[-164 -496 -186   -4 -460  244  252 -109  146   16  418   23   13   92
  266    1 -160   56  176  263 -608 -168  -97 -250 -159 -112  -85  196
 -366  -82  -96 -171  392  213 -299  -44  119  -87   82  202 -166] | (30)
[ 251  153  134  355  466    6 -103   48   -2 -386   44   93 -123  267
   12  106  322   71  164 -416 -122   50  -75  223  309 -146   59 -262
 -126  -15  -36  102 -181  195  -65 -132 -163  351  305 -119   53] | (15)
[ 115  102  -68  345  226   96    7   74  177 -354  -60    4   46  306
   15   53  287   97   20 -248 -249 -129   57  298  293  -69  197 -199
  -44   77   78  -57 -262  239   56 -176 -105  475  170 -131  -46] | (37)
[-173  144 -197 -273  204  -18  203  -27 -162    3 -463  318   68 -226
 -218  -49   26  -86 -238  -11   47  208  115  376   83  -20  -96  -28
  176  397  245  -22  -89 -291  136  128  324   77  -94 -297   75] | (25)
[-184 -460 -195  165 -558  179  115 -132  231  -63  389    2   49  277
  215  -50  -86   19  182  121 -659 -123  -76 -308  -10  -96   -3  184
 -383  -83 -128 -181  414  301 -235 -104  152   59  149   91 -198] | (37)
[  31 -412  -60 -171 -214  247  381  -26  -28  -76  376  -94  -43   84
  264  223  -43  161  205  227 -434 -216 -148 -249 -111 -138 -279  125
 -446  -99 -136 -292  153  241 -333    4   13  -90   45  380  -84] | (22)
[  11  -74 -122  405 -139   43  -49    0  230 -309   99   27   47  416
   45  -40  170   11   82 -189 -413  -99   18   50  303  -76  222  -55
 -139   57    8 -112  -29  327   77 -188   11  455  220 -126 -127] | (25)
[-205  127 -265 -278  180  -83  267  -20  -50   60 -416  244   77 -251
 -188  -49  -34 -157 -262  117   41  182  117  465   77  -24   13   12
  202  335  233  -30 -137 -252  277  157  307   12  -82 -296   28] | (25)
[ -34  -26  -75 -289  267  103  164  -87 -311  -67 -325  479   26 -217
 -145  -55   90   79  117 -168  -17  281   45  193  -51   28 -347 -128
  134  511  300  -25  -65 -391 -155  158  222  -38 -103 -228   90] | (21)
[ 142  142  -52  337  303  110    7  102  148 -344 -127   -4   45  250
  -10   62  318  116   25 -282 -177 -139   58  360  278  -44  180 -254
   28  108  114  -26 -320  163   40 -171 -127  456  135 -151   -2] | (37)
[ -34  220 -134 -189  436 -313  127  -34  -33   -7 -383   26   24  -51
 -237  106  175 -217  -41 -187  202  405  -42  379  314  -54 -122 -136
   64  110  -24   12 -204 -173  252  209  249 -146  112 -392  113] | (15)
[  86  105 -167  256  319  159   78  239  164   86 -257 -148   18 -294
  -41  -28  155   28   48 -106  110 -283  -44  583  -42  112  193 -392
  501   75  206  229 -284 -346  -42  -79 -110  -32  -92 -210  209] | (30)
[ 102  197  -89  307  308  185    0  275   91   23 -323 -212    0 -217
  -87   25  230   53  -70 -223  147 -322  -56  501   57   79  153 -396
  416   17  123  229 -226 -285 -132 -147  -73  112  -76 -178  273] | (25)
[ 243   71  475   13 -368 -126  132  -15 -673 -339   88  -39 -499 -109
  -18  303   79 -188 -328   94  361 -266 -172 -212  121 -126 -104  264
 -197  157    0  -23 -100    6  210   96  -39  511 -116  483  205] | (32)
[  98  -95 -168  330  117   21   59    9  266 -289  121  128   45  294
   81  -55  157   41  264 -126 -374  -41   35  265  206  -38  236 -155
   14  160  148  -93 -250  225  183  -97 -117  304  205 -172 -168] | (22)
[  86 -144  137   -5 -476   56  163  -19 -512 -123  -47  329 -297 -354
  -41  -64  -92 -112  -77  189  191 -257  -28   -1 -178   92  -18  130
  303  587  431    7 -131 -384  223  116   27  338 -312  216  115] | (22)
[-163 -513 -247  200 -513  145  103 -153  270  -41  415  139   49  220
  221 -156 -121    0  340  123 -668  -61  -60 -209  -71  -39   60  125
 -220   51    3 -139  330  200 -134  -61  104   -8  145   -9 -238] | (30)
[  77 -202 -159  334    6  -41   49  -32  264 -229  303  179  -33  267
  136  -94   31  -38  336  -31 -425    4  -30  165  153  -81  253  -71
  -45   96   83  -52 -107  253  213  -66 -100  196  269 -125 -203] | (21)
[  -6  157 -336 -129  400 -179  165   50  186  -37 -592 -191  301  148
 -274  111  399  -14  148 -364  110  283   36  399  387  136 -191 -354
  206  232   76 -233 -468 -203  157  142  229 -126  -20 -503   87] | (22)
[  57 -241  219 -146 -191   34  311  -67 -247 -101  502 -106 -339  -61
  253  305 -130  -79  -78  321 -197 -158 -249 -262  -57 -297 -165  308
 -578 -302 -310  -51  299  291 -181   70   -1  -34  144  495    8] | (32)
[ 124 -298  116 -165 -108  179  310  -24 -195 -167  387 -116 -162  122
  237  329   22  136  139  119 -298 -168 -214 -330  -16 -218 -365  134
 -580 -187 -257 -238  183  299 -371    3    0  -15  117  455    1] | (18)
[  -8 -259  -11 -176 -299  212  434   21  -86 -105  299 -189 -116    9
  242  286  -87   68 -158  397 -304 -384  -92 -144  -68 -192 -115  257
 -450 -145 -137 -272  105  308 -142  -22   18  130  -19  493  -61] | (37)
[ 154  196  -17  262  361  -80  -79  196   32   77 -296 -279  -72 -186
 -155   74  275  -99  111 -355  323  -45 -194  381  160   80    8 -417
  365  -68  -33  279 -196 -354  -64   -1  -15 -148   20 -280  333] | (15)
[-102 -552 -203   28 -362  225  199 -129  183  -19  453   95   46  184
  262  -33 -107  105  408  127 -669  -46 -121 -283 -124  -82 -152   95
 -353  -31  -86 -194  355  207 -343  -34   94 -161  146  109 -193] | (22)
[ 218   54  443   44 -433 -152  114  -19 -654 -303   90    9 -509 -155
  -27  236   29 -239 -323  133  370 -270 -164 -184   95 -104  -34  279
 -110  202   50   15  -90  -44  286  103  -29  509 -132  449  195] | (32)
[ 134  -61  -14  379  110  -84  -42  -19  148 -289  248  134 -118  275
   88  -18  113  -66  233 -156 -284   28  -75  148  237 -128  219  -94
 -104   14   -3   40  -83  263  166  -86 -113  277  311 -107 -102] | (18)
[ 245 -102  198  -85 -336   -5  351   81 -434 -226  138  -85 -333 -140
   81  270   -9  -69 -135  304  185 -418 -118  -62   -9  -53  -56  180
  -60  215  130 -207 -290   20  269   92 -109  351 -184  512   87] | (21)
[ 229  -45  314 -110 -242  -55  312   36 -466 -254  252 -151 -410  -69
  117  383   -8 -111 -233  279  158 -329 -190 -166   66 -206 -118  266
 -348  -42 -110 -144  -93  193  150   75  -77  317  -29  582  103] | (15)
[-127  201 -332 -164  275 -177  191   25  146   10 -590 -119  245   28
 -275   68  254 -114 -110 -180  112  231   86  449  329   75  -65 -192
  196  224   97 -159 -338 -193  252  134  296  -36  -44 -456   74] | (37)
[  99  -45  109  397   52 -123 -120 -109   75 -357  306  158 -173  355
   86   10  138 -103  166 -229 -320  127  -96    0  295 -193  172    4
 -296  -63 -121   78   81  349   77  -85  -61  331  381  -93 -102] | (32)
[-107 -544 -243  210 -434  115   82 -153  286  -63  465  158   52  286
  230 -149  -94   20  483   51 -698   13  -98 -245  -38  -45   11   72
 -243   41  -27 -159  311  230 -156  -52   81  -70  206  -39 -249] | (22)
[ 257  231  236  328  561   40 -118   93 -108 -287  -24   33 -203   32
  -16  133  315   48   63 -414   49    5 -128  298  212 -133   38 -299
  -29  -84  -58  279 -128   14 -188 -102 -176  235  227 -106  189] | (32)
[ 187   47  242  -29 -456   60  266  110 -478 -332  -67 -230 -259   30
  -11  342  136  -20 -412  151  207 -508  -59 -167  168  -68  -95  210
 -186  175   42 -283 -236  125  166  -25    0  638 -219  526  148] | (25)
[ 300  -67  235  -92 -224   56  303   83 -437 -334   50 -202 -237   66
   53  379  193   77  -56   61  150 -368 -129 -187  122  -50 -258   74
 -220  164   22 -321 -319  104   43   44  -96  387 -147  498  124] | (21)
[ 242  -51  309 -151 -133   -1  329   41 -428 -267  264 -214 -362    5
  141  446   51  -31 -190  215   91 -302 -209 -206   96 -238 -217  223
 -473 -139 -204 -190  -68  271    3   57  -77  262   21  596  106] | (15)
[  -2 -332  173  -94 -274   65  251 -109 -178  -58  568  -44 -310  -32
  273  223 -175  -77   12  299 -317 -113 -255 -330 -102 -287 -162  314
 -589 -308 -321  -20  436  287 -263   46   34  -95  181  436  -31] | (32)
[  98 -124  188  -30 -336   88   85  -46 -563 -138  -78  363 -279 -296
  -67  -44  -16  -49    5    9  168 -122  -68  -88 -146   63 -184   62
  201  532  341   38  -17 -397    0  101   75  263 -241  156  166] | (21)
[ 183  -85  117 -190 -190  116  452   73 -257 -298  114 -282 -148  100
  142  432  120   95 -204  259  -43 -419  -68 -100  102 -140 -176  179
 -394    4  -58 -398 -262  299   44   15  -72  360  -98  549   10] | (30)

[ -84  126  193    2  -24  -10  -79 -312  199   47   49    2  -26  -97
  204  -64  -87  -36   19  220  -49   64  -37   44 -172   89   69 -170
  -60  110  -55   -8  -83  -86    2  257  -55    3  -60 -189  160] | (73)
[ 168   85  -58   11   67    3  101  135  -77  -34   52  164    0  -59
 -141  -26   62    6  -72   53   28  -91   99  -68  -48   11    9   12
  -26  -99  -11  -97   92   -6 -110 -124  -96   77   91   61   12] | (72)
[ -18   74   75   34  -64   74   -4 -203   49   21  -12   78   47  -93
   31   37   15   24   10  120  -33   63  -77  -23 -163   25   70  -96
   66   24   20  122   11  -29  -38   80 -140  -49  -44 -120  -45] | (83)
[-261  173   84    0  229   34  -83   29 -134  -82 -204 -134   70  235
  -20 -142   58 -294  125  157 -188 -134  146  155  129  178   65   18
   74 -262  294   35   12   54  -34  -56  153  186  211  247 -141] | (74)
[ 117   89   30 -177   31   43   -5  -35  -52  142   -3   16   98   57
    7   63    6 -128  -84 -109   73 -140   81  -14   44   10 -188   51
   -9  122   76 -122  144  -26  157   -7 -114   56    9  151   68] | (83)
[ -89  122  154  -78  -42   44  -25 -201   49   70   21   62   33 -101
   64  -36   42  -13  -10  207 -113  -24  -46   15 -198  150   94 -158
  -30   57  -50  -10   19  -68  -33  168 -102   -8   47 -110   56] | (73)
[ -73   71  108   70   20  -11  -80 -205  171  -31   65   56   -7  -96
  140  -36 -112   -2   90  192   -3   61  -48   28 -138  -14  101  -93
  -30   -7  -14   49  -33  -66  -22   82  -58    5  -47 -163   98] | (72)
[ -28   80  106   54  -47   36  -21 -233   78   14    5   63   23 -106
   74    2   -6   16    2  162  -44   54  -56  -15 -198   50   81 -128
   55   13    5  122  -35  -30  -79  110 -128  -37    0 -151  -20] | (82)
[   9   89  117  -21   -8    1  -61 -224   93   51   24   17   30   -6
  139   28  -74  -73   -5   61    5   12  -21   19  -69    5  -56  -74
  -19   79   12    1   -7  -48   61  115  -76   10  -49  -81   76] | (90)
[  66   -5  -19 -141  175   20  -35  165  -37  135   31   27  104 -138
  -79  -85    2  -52  -19  -17  132 -342  218  -39  -73   33   12  124
   97  -16  151  -66  180    6   -8 -237 -168  107  311  265   80] | (72)
[  12   77   45  -25    2   53  -13  -81  -71   48  -89  -38   69   88
   10   30   54 -119  -43   -3  -34  -61   13   10   17   49  -65   20
   92   15  114   60   62   25   26  -18  -95   31   40   88  -73] | (83)
[ 170  106  -10  -38   55    2  104  104  -94   20   32  130   -3  -43
 -123  -35   93  -26 -124   45  -12 -133  116  -58  -47   79  -22  -20
  -32  -49  -27 -134   72   -4 -100  -59  -91   89  135   81   30] | (73)
[ 113  -73  140  231  -55   63   50 -164   16  -38   30  333  -14 -224
  -69  179  -15  234   44   32 -197  -67 -255  -81 -155  -69  190 -195
   84 -191 -169  159 -148   32 -163 -124  -44  -40  203 -289 -135] | (76)
[ -17   65   -1   15  -45  132   59  -22  -84   39 -114   12   62    5
 -102   24  138  -12  -18   42  -69  -15  -53  -21   -2   77   71   25
  127   -1   84  109   91   40  -20  -61 -126    1   11   70 -118] | (81)
[-147  105   24  -42   45    3  -67   21 -190  -32 -146 -167   86  286
   24  -55  130 -260  -13   94 -136 -107   30   93   96  133  -54   91
   87  -98  178   84  133   52  -13 -102  -50   80  128  196 -147] | (82)
[  46  -20  -12 -164   92  174   19   86  -44  266  -98  -15  160 -205
 -152  -18   86    6  -33 -114  131 -310  157  -73  -61   81   51  134
  247  103  229   55  183   55   66 -197 -232   47  255  309  -13] | (81)
[-261  146   74   -9  221    9 -116   55 -127  -81 -187 -181   65  280
   22 -146   40 -319  123  140 -168 -155  133  169  175  148   36   75
   62 -228  281   20   48   50    2  -98  139  190  198  272 -100] | (74)
[  32   16  -63   83  -80  -81  -51   78 -121 -124  -22 -160  -26  341
  105   -3   64 -191  -75   53  -54    8 -100   55  195  -60 -125  193
   -6    8  -19   33  165   22    5 -184 -117   33  -89   74  -13] | (90)
[ -20   87  185  114  -31  -13  -78 -387  238   33   19  -11  -32 -130
  228  -28 -132  -11    7  168    9  116  -31   12 -200   25   50 -175
   42   94    4  124 -167  -44  -46  245  -86  -26  -68 -233   90] | (82)
[ -45  -24 -113  180 -256 -122   -9  198 -326 -208 -114 -335  -83  506
   72  -99  341 -217 -225  233 -255    8 -216   62  171  106  -23  254
  104  -21 -104  209  231  100 -240 -284 -260  -26   30   85 -187] | (72)
[ -55   40   22   74  169  -68  -95   88  -15  -83  -35  -98   -8  155
   68 -106  -57 -185   62   79  -26 -147   94   85  137   -7    4  115
   17 -145  123  -18   39   28  -20 -186   38  153  148  154   41] | (73)
[  34   39   53  -79   95   17  -21   80  -30   72   11   17   26  -71
  -29  -87   31  -59  -35   69  -13 -244  115   -1  -40   72   47   32
   28   -1   39 -102   94  -18  -33  -94  -88   96  216  148   94] | (74)
[ -27   91   74  -36  -94  137   31 -194   53   91  -31   81   59 -101
   -7   63   49   45    9   71  -40   69 -114  -25 -101   55   69  -82
   39  110   -5   58   55  -37   60  110 -133  -49 -114  -87   -3] | (81)
[ 291  118 -100  -76    4   92  185  132 -119   75  -10  142   28  -24
 -208   55  119  -10 -170 -118   95  -59  120 -110   54    9 -126   57
   -1   64   23 -156  139    8   23  -58 -135   63  -52  159   13] | (76)
[-144  151   75 -102  135   35  -74  -60 -103   14 -115  -61  118  187
   21  -21   23 -242   61   47  -85 -107   87   94   68  105  -69   10
   28 -110  216    0   80   12   77  -12   35  110  104  175  -86] | (82)
[ -11   98   84   33 -123  140   59 -231   80   84  -60   52   19 -126
    0   36   69   67  -24  104  -50  120 -115  -37 -124   85  103 -109
   76  126  -13  108  -11  -16   -2  157 -144  -59 -129 -125  -17] | (81)
[ -47   93   65   -2  -91   93   -4 -219   62   21    5   91   57  -91
   35   47   17   31   31  140  -28  110 -107  -18 -170   21   75  -99
   29   58    3   99   52  -58    1  116 -148  -68 -123 -140  -23] | (83)
[ 143   -6  -40   43   68   82   50   76    3   81  -52   17   31 -105
  -95  -11   18   10  -45  -72  106 -140   99  -64   24  -27   25  108
  156   20  122   41   63   52  -15 -173 -139   61  102  160    6] | (81)
[ -88  114  128  -29 -126  127  -20 -347  140   93  -16   49   61 -143
   95   45   -2   40   28  149  -20  153 -122  -11 -211   62   83 -152
   44  162   10  121    6  -71   51  245 -161  -94 -179 -184   16] | (76)
[  81  -10  -40  -23   76   69    1   71  -37   72  -17   47   91 -121
  -88  -10   22   -2  -11  -20  106 -177  105  -61  -80  -26   32   95
  159  -22  149   72  133   23  -38 -196 -189   32  163  155  -33] | (83)
[ -60   65   99  122   15    0  -32 -111  128  -75   45   67  -64 -121
   70  -95  -41   31   63  256  -80   28  -41   23 -132   29  194 -101
  -21  -51  -59   19  -52  -55 -122   57  -36   27   16 -143   91] | (74)
[ 310  137  -30 -138   80  -28   99   92  -96   93   40   75   19   81
  -65   29   24 -141 -204 -146  116 -148  203  -58   93   11 -275   50
  -88   77   18 -264  101  -10   73  -15  -76  127   24  184  115] | (82)
[   0   59  -35  -17  -80   44    2   39 -115   -3  -87 -122   26  258
   16   35  110 -152  -58  -13  -61    0  -97   43  206   11  -95  156
   17   80   28   -1  175   23  109 -105  -97   33 -121  129  -21] | (81)
[ -93   53   -9   56  -47  -31  -32  136 -180 -124  -80 -161  -36  273
   20 -111  176 -179  -56  199 -198  -78  -64   82  121   98   49  123
   22  -67   -9   17  150   22 -108 -148  -75   64   73  122  -49] | (74)
[ 102   21  154  -12    0    6  -41 -191   39   71   49  151   37  -18
   86  149  -93   -8   -4  -70  -68 -104 -110   -4   -4  -56  -87  -98
  -45   14  -82  -54  -36  -27   98    7  -16   27   63 -110   52] | (83)
[ 122  -59  151  139   11   -3  -21 -148   50  -35  107  327   -3 -123
   21  202 -128  141   83  -34 -142 -107 -228  -32  -44 -145   55 -147
  -54 -160 -188    0  -98  -19   -9 -131   30   13  144 -251   -1] | (83)
[-119   99  139    1   -7   34  -60 -181  142   -6   61   75  -14 -133
   98  -69  -45   17   82  257  -81   26  -64   37 -167   61  169 -132
  -66   27  -63  -27    0  -99  -26  141  -50    5  -32 -150  130] | (74)
[  90   29   -6  -85   28  108   35   30  -20  145  -46   19   77  -62
  -76   29   44  -20  -41  -86   71 -144   51  -43   35   16  -26   89
   91   96   92  -26  130   18   94 -105 -141   46   50  164   35] | (81)
[  38   44    3   -2  -96 -113  -52   51 -153  -49  -22 -201  -30  372
  141  -22  110 -237 -160   56 -108  -68  -80   66  183   44 -179  150
  -43   71  -70  -38  154   21   12 -112 -121   53   -5   90   28] | (72)
[ 104  -47  201   87    3  -10  -37 -206   52   13  111  327   17 -144
   50  203 -122  134   63  -24 -165 -142 -223  -29 -100  -95   42 -194
  -58 -133 -198   -6 -112  -26   -6  -77   17    7  197 -268    5] | (90)
[-259  211  129 -126  168   70  -61  -56 -203   31 -236 -134  138  234
  -33  -94  140 -312   42  119 -220 -169  141  132   53  281   -7  -41
   98 -182  299   46   41   59   -5   36   82  146  256  259 -199] | (73)
